Rows and roughly how far along a hidden order each lies, from 0 to 20:
In the rows, 128 means zero.
[126 130 147  90 106 139 128 133 115 138 146 132 131 134 150 131 158 162
 137 132  97  98 126 136 104 144 114 127 110 154 100  96 136 143 115 127
 115 129 119 160 127 122  94 123 110 113 123 141 161 129 119  84 130  88
 133 249 143 156 108 105 139 123 109 117 139 125 137 148 150 156 159 114
 130 133 120 139 134 109 108 139  94 173 150 133 128 145 130 139 140 131
 157 139 125 124 112 125 156 135 120 142 157 140 146 144 205 101 123 107
 131 118 130 151  92 132 114 116 130 133 133 150 131 123 123 148 134 109
  98  96 143 115 124 116 120 117 114 119 133 129 119 127 128 118 162 127
 176 104 117 120 126 138]	4
[123 128 149  91 103 137 129 136 120 138 147 136 132 143 152 138 167 169
 144 149 110 109 141 151 120 157 132 138 129 167 116 111 155 167 136 135
 124 139 133 185 139 133  96 116 135 129 131 162 178 136 135 101 143  99
 140 247 152 177 114 112 146 128 117 114 143 129 136 147 150 152 158 110
 135 131 117 134 134 109 102 137  85 174 146 124 118 134 124 130 140 127
 151 133 142 118 108 126 147 135 117 140 154 138 146 142  87 101 118 109
 129 120 129 151  91 132 113 117 139 134 137 158 133 131 128 157 143 114
 104  97 155 116 128 127 124 116 118 128 135 134 123 128 129 119 158 126
 172 101 116 118 124 137]	17
[131 132 144  94 102 148 127 131 116 147 171 145 143 136 165 137 180 175
 158 136 103 123 132 145 107 147 117 131 112 167 111 106 143 154 132 133
 118 136 114 155 135 123  85 106 100 113 137 136 166 129 115  73 123  80
 123 250 135 142 101 100 130 117  98 129 130 116 134 150 146 160 157 102
 137 133 116 139 120  93 104 130  96 128 141 139 131 150 129 145 135 129
 153 140 125 128 114 112 161 120 118 141 154 135 148 149   1 110 134 104
 137 117 138 167  93 139 127 126 136 139 150 158 139 124 124 153 138 114
 111 106 146 119 130 113 123 138 112 104 135 125 114 129 126 117 164 127
 173 106 111 118 124 129]	13
[119 126 151  84 111 125 139 137 117 127 117 119 119 134 132 127 135 151
 114 135  97  68 126 131 104 144 116 126 112 145  95  96 137 140 100 120
 116 124 129 169 121 124 106 133 129 120 110 152 161 131 127 103 143 103
 146 255 156 184 113 111 150 132 125  93 147 138 139 144 152 147 157 122
 125 131 120 136 149 125 104 147  77 212 157 118 115 127 123 125 145 128
 151 131 128 112 102 135 142 148 116 140 155 144 142 137 101  96 102 109
 122 118 117 133  91 124  97 107 129 127 122 157 127 130 128 154 142 113
  96  92 161 114 128 139 127 105 125 150 140 144 137 136 135 126 175 130
 191 112 132 128 135 155]	0
[117 123 146  88 100 135 132 137 120 137 145 134 130 142 149 134 161 178
 135 141 101  91 130 137 106 145 118 128 114 155 101 100 141 152 116 128
 120 132 129 180 134 130  98 123 133 128 129 160 173 136 134 101 142  99
 141 255 152 170 109 106 139 123 108  89 130 123 128 133 143 142 145 104
 135 125 112 127 132 107  99 136  78 178 147 123 119 135 126 133 144 130
 155 136 133 119 108 130 151 140 118 140 154 141 142 140  78  99 111 111
 126 118 124 142  90 129 106 115 141 134 137 162 132 138 133 167 153 122
 118 108 173 121 135 143 133 123 125 140 140 138 129 132 131 120 162 126
 177 100 117 118 124 138]	20
[128 135 152  99  95 142 132 138 124 141 154 140 134 147 156 139 174 171
 149 151 110 110 142 150 118 155 129 133 124 162 111 106 146 156 123 130
 119 132 125 167 128 125  95 110 116 116 119 141 158 127 115  84 128  78
 132 255 137 153 102  95 130 117 102  81 124 118 127 132 141 141 144 101
 140 124 113 125 127 101  95 131  74 161 140 121 116 131 122 130 140 127
 152 135 134 120 110 129 153 143 122 144 161 146 157 151  97 115 130 121
 136 128 138 170  93 137 122 129 164 144 152 168 144 147 136 169 156 124
 121 111 170 121 134 140 131 125 123 135 140 137 127 132 131 122 162 127
 175 102 118 118 124 136]	18
[113 108 132  70 108 122 135 126 101 130 129 119 125 125 140 128 152 166
 138 136 102 108 135 147 116 156 130 138 128 170 120 114 158 169 142 139
 126 141 130 180 139 130  95 125 122 121 130 146 165 129 116  81 126  82
 129 248 136 155 101  95 129 117 101  99 129 119 131 142 147 154 159 110
 122 132 120 139 133 109 110 140  97 169 152 135 130 145 130 139 140 129
 154 135 143 118 106 118 150 123 111 137 145 130 131 135 144  92 111  93
 126 111 124 144  91 130 111 115 132 135 141 161 138 135 131 163 151 124
 125 116 173 124 138 143 136 138 127 133 143 136 132 137 132 122 167 128
 177 108 115 118 123 132]	1
[124 128 147  91 101 139 131 134 118 139 146 133 131 137 149 133 160 166
 138 137 100  98 129 138 107 147 116 129 115 155 102  99 139 148 119 129
 119 132 123 170 131 126  93 104 118 120 128 151 170 133 128  95 137  95
 137 255 153 170 110 110 145 126 114 121 143 128 137 148 146 154 157 110
 132 130 117 134 130 103  98 132  78 159 138 122 114 130 118 126 132 121
 145 129 130 116 101 117 147 124 116 138 154 136 143 143 130 103 120 109
 131 120 133 161  92 135 119 123 147 140 147 161 140 140 133 166 152 121
 120 112 165 120 134 134 129 127 121 129 138 134 125 131 130 120 162 127
 179 103 115 119 124 135]	13
[108 108 135  71  95 122 131 128 105 130 126 121 125 129 141 128 150 163
 134 137 101  97 134 144 113 153 127 135 124 166 114 113 153 165 136 136
 124 140 134 186 140 133  96 101 135 129 133 162 174 136 132  99 141  98
 139 253 153 168 109 108 140 124 110 100 133 123 129 137 144 145 146 103
 122 124 111 125 126  99  91 128  73 156 135 117 110 126 117 125 132 122
 148 130 142 117 104 122 148 133 117 141 156 142 148 145 102 110 124 114
 134 124 136 163  92 136 121 127 157 142 149 163 142 144 134 168 153 123
 119 108 168 120 133 139 130 123 122 132 138 135 125 131 130 120 161 126
 174 102 115 117 123 135]	10
[129 133 150  95  98 144 131 135 120 141 155 138 135 140 156 136 166 171
 146 141 104 105 134 143 110 148 120 131 116 158 105 101 144 147 119 128
 116 131 120 163 127 122  96 112 109 112 122 138 160 127 113  77 126  79
 128 255 136 147 105  97 130 118 101  96 126 119 130 139 143 148 150 102
 136 127 114 131 127  99  98 132  81 157 143 127 121 138 126 135 139 129
 154 138 128 123 113 125 156 138 123 142 159 144 156 150 178 113 132 117
 137 126 139 169  93 139 124 128 158 142 153 166 142 141 133 170 152 121
 120 110 163 120 134 132 129 128 121 127 139 134 124 132 130 120 163 127
 174 104 116 118 124 134]	9
[102 101 132  71  91 121 135 131 111 132 134 130 130 144 151 140 173 175
 149 156 114 108 145 150 119 154 126 132 119 155 101  97 136 140 106 122
 114 124 121 163 124 123  99 114 120 120 122 156 167 135 135 107 147 104
 145 250 161 188 115 118 149 130 119 105 140 126 132 136 144 142 145 101
 132 122 107 120 126 100  87 129  78 166 141 118 115 133 125 132 145 132
 157 140 124 123 117 136 158 152 125 143 159 144 148 142 109 101 112 105
 125 115 121 136  91 126 101 107 125 129 128 156 132 133 130 163 151 122
 119 111 178 123 139 154 138 130 131 149 144 141 133 135 132 121 161 126
 170  98 111 115 120 133]	17
[108 109 137  72 105 123 140 129 105 130 126 121 125 130 145 131 155 161
 138 142 103 102 138 148 117 156 131 137 128 165 115 114 155 163 135 135
 124 138 131 179 135 129  95 125 125 123 125 148 161 130 120  83 131  88
 133 252 139 155 102  99 131 119 103  90 128 121 131 138 145 148 152 108
 124 129 115 134 134 108 104 138  84 178 152 129 123 141 129 136 143 131
 153 137 141 120 110 127 152 136 118 140 153 138 142 142 149  99 114 104
 127 116 124 145  92 128 108 112 130 131 131 158 131 129 127 155 143 116
 109 104 163 119 133 138 132 128 126 139 143 139 133 140 135 127 177 131
 190 112 125 126 131 143]	9
